Below are the code and all the weights of a small trained network. Each question names an input and a class and asks about switching units off, where a switched-off unit gives its printed mean instead of its output.

import numpy as np


def w(rows, s, z=0):
    codes = np.array(rows[::2]) - 128.0
    scale = np.full(codes.shape[1], s)
    scale[-1] = z or s
    return codes * scale


def f(y):
    return np.maximum(y, 0)


def log_softmax(a):
    a = a - a.max(-1, keepdims=True)
    return a - np.log(np.exp(a).sum(-1, keepdims=True))


def net(x, mask):
    res = np.array(x, float).reshape(1, 5) / 4 @ E
    y = f(res @ A[0][:, :-1].T + A[0][:, -1])
    res = res + np.where(mask, y, B[0][:, -1]) @ B[0][:, :-1]
    return log_softmax(res[-1] @ U[:, :-1].T + U[:, -1])


A, B = {}, {}
E = w([
[187,154,134,4,170,215,125,184],'x0',
[136,127,136,134,132,129,124,126],'x1',
[130,138,138,131,126,127,98,133],'x2',
[195,77,56,84,178,44,53,94],'x3',
[163,53,202,92,57,89,125,208],'x4',
],0.012)
A[0] = w([
[106,85,82,180,154,56,115,127,151],'neuron 0',
[105,172,57,176,163,140,115,75,229],'neuron 1',
[56,178,178,248,43,127,178,125,223],'neuron 2',
[85,72,109,164,123,22,102,123,105],'neuron 3',
[97,182,166,108,119,223,158,193,182],'neuron 4',
[78,109,143,206,102,111,148,124,200],'neuron 5',
[87,130,152,201,62,124,142,98,204],'neuron 6',
[181,65,210,99,58,40,165,221,148],'neuron 7',
[115,103,108,151,118,70,106,100,134],'neuron 8',
[119,89,138,127,52,78,137,108,119],'neuron 9',
[190,140,75,62,186,182,118,151,203],'neuron 10',
[113,86,190,88,80,167,139,192,114],'neuron 11',
[85,108,40,162,141,91,106,92,227],'neuron 12',
[93,60,184,66,90,90,124,149,151],'neuron 13',
[50,192,95,122,158,167,159,124,173],'neuron 14',
[115,142,59,204,183,83,70,54,197],'neuron 15',
[181,67,72,40,218,116,90,139,2],'neuron 16',
[120,136,143,124,55,130,111,182,114],'neuron 17',
[144,76,176,106,63,183,121,227,125],'neuron 18',
],0.011,0.005)
B[0] = w([
[183,109,151,155,56,170,155,164,199],'neuron 0',
[132,143,137,144,91,231,192,128,217],'neuron 1',
[12,150,44,120,171,113,87,76,243],'neuron 2',
[227,89,151,131,102,59,172,181,208],'neuron 3',
[185,137,221,118,126,193,203,35,210],'neuron 4',
[95,128,42,144,130,114,61,113,199],'neuron 5',
[75,144,62,143,155,133,82,126,203],'neuron 6',
[109,2,101,67,119,75,94,167,250],'neuron 7',
[193,102,180,116,75,92,162,186,182],'neuron 8',
[130,60,158,124,112,69,85,168,178],'neuron 9',
[21,193,143,172,139,202,82,107,238],'neuron 10',
[160,67,104,65,87,194,151,96,198],'neuron 11',
[154,159,94,112,90,174,183,158,212],'neuron 12',
[156,86,59,63,87,76,113,122,197],'neuron 13',
[118,171,166,187,163,133,98,93,189],'neuron 14',
[149,112,103,141,81,192,179,121,238],'neuron 15',
[65,176,31,107,135,78,72,113,233],'neuron 16',
[125,89,118,78,102,153,135,144,168],'neuron 17',
[113,60,130,33,99,164,166,78,214],'neuron 18',
],0.0096,0.018)
U = w([
[87,210,71,166,138,138,100,120,246],'0',
[166,120,135,105,74,169,187,124,136],'1',
[74,122,87,93,134,85,64,116,124],'2',
[188,111,138,130,111,70,121,182,4],'3',
[120,190,252,161,162,146,158,79,103],'4',
],0.014,0.0029)

Each question gives the input, the list of numbers given to net, and the class t.
The units are the neurons (one row each of A and B). Each row of codes is followed by its name. A weight is (code - 128) times the scale printed after its matrix; where a second scale follows, it is the last column's (A, B and U).
mask holds one flag per neuron, in row order. A switched-off neuron (its flag False) gives its mean, the last column of its row in B, instead of its output. The means were averaged over made-up inputs and are rounded, as every weight is.
A unit's drop is (log p(t) with every unit on - log p(t) with that unit switched off) / (log p(t) with every unit on - log p(t) with every unit switched off).
The circuit of an input: a set's keep is (log p(t) with only the set's units on - log p(t) with every unit switched off) / (log p(t) with every unit on - log p(t) with every unit switched off). Starting from the 12 units with the biggest drops (on a tie, the unit counted first), units are removed one at a time, each time the one whose removal leaves the highest keep (on an exact tie, the one counted first), for as long as the keep stays at least 0.8.
circuit, biggest first: the units of the circuit, biggest drop first
k most important neurons: the k neurons with the biggest drops, biggest first
drop when u is switched off: that unit's drop, to one decimal
input [7,-6,-4,5,-1], class 0: circuit, biggest first -> (neuron 10)
input [1,1,-5,-6,0], class 4: 2 most important neurons -> (neuron 4; neuron 16)
input [1,-4,-7,-8,-6], class 4: circuit, biggest first -> (neuron 4; neuron 14)
input [0,0,4,6,-8], class 1: 3 most important neurons -> (neuron 15; neuron 2; neuron 1)
input [-8,-6,8,1,8], class 3: 2 most important neurons -> (neuron 3; neuron 8)
input [0,1,4,3,0], class 1: 2 most important neurons -> (neuron 2; neuron 6)
input [0,-1,-1,5,-4], class 1: 2 most important neurons -> (neuron 2; neuron 15)
input [-7,-2,7,8,0], class 1: 2 most important neurons -> (neuron 15; neuron 12)
input [-5,5,-3,-1,-1], class 0: 2 most important neurons -> (neuron 7; neuron 2)
input [-1,-8,5,0,-5], class 0: 3 most important neurons -> (neuron 4; neuron 18; neuron 3)
input [-3,-2,1,1,3], class 3: drop when neuron 16 is switched off -> 0.2
input [8,-2,4,1,4], class 2: drop when neuron 8 is switched off -> 0.1
input [-6,5,-4,-5,0], class 0: drop when neuron 7 is switched off -> 0.5
input [-8,8,-7,7,2], class 3: circuit, biggest first -> (neuron 3)
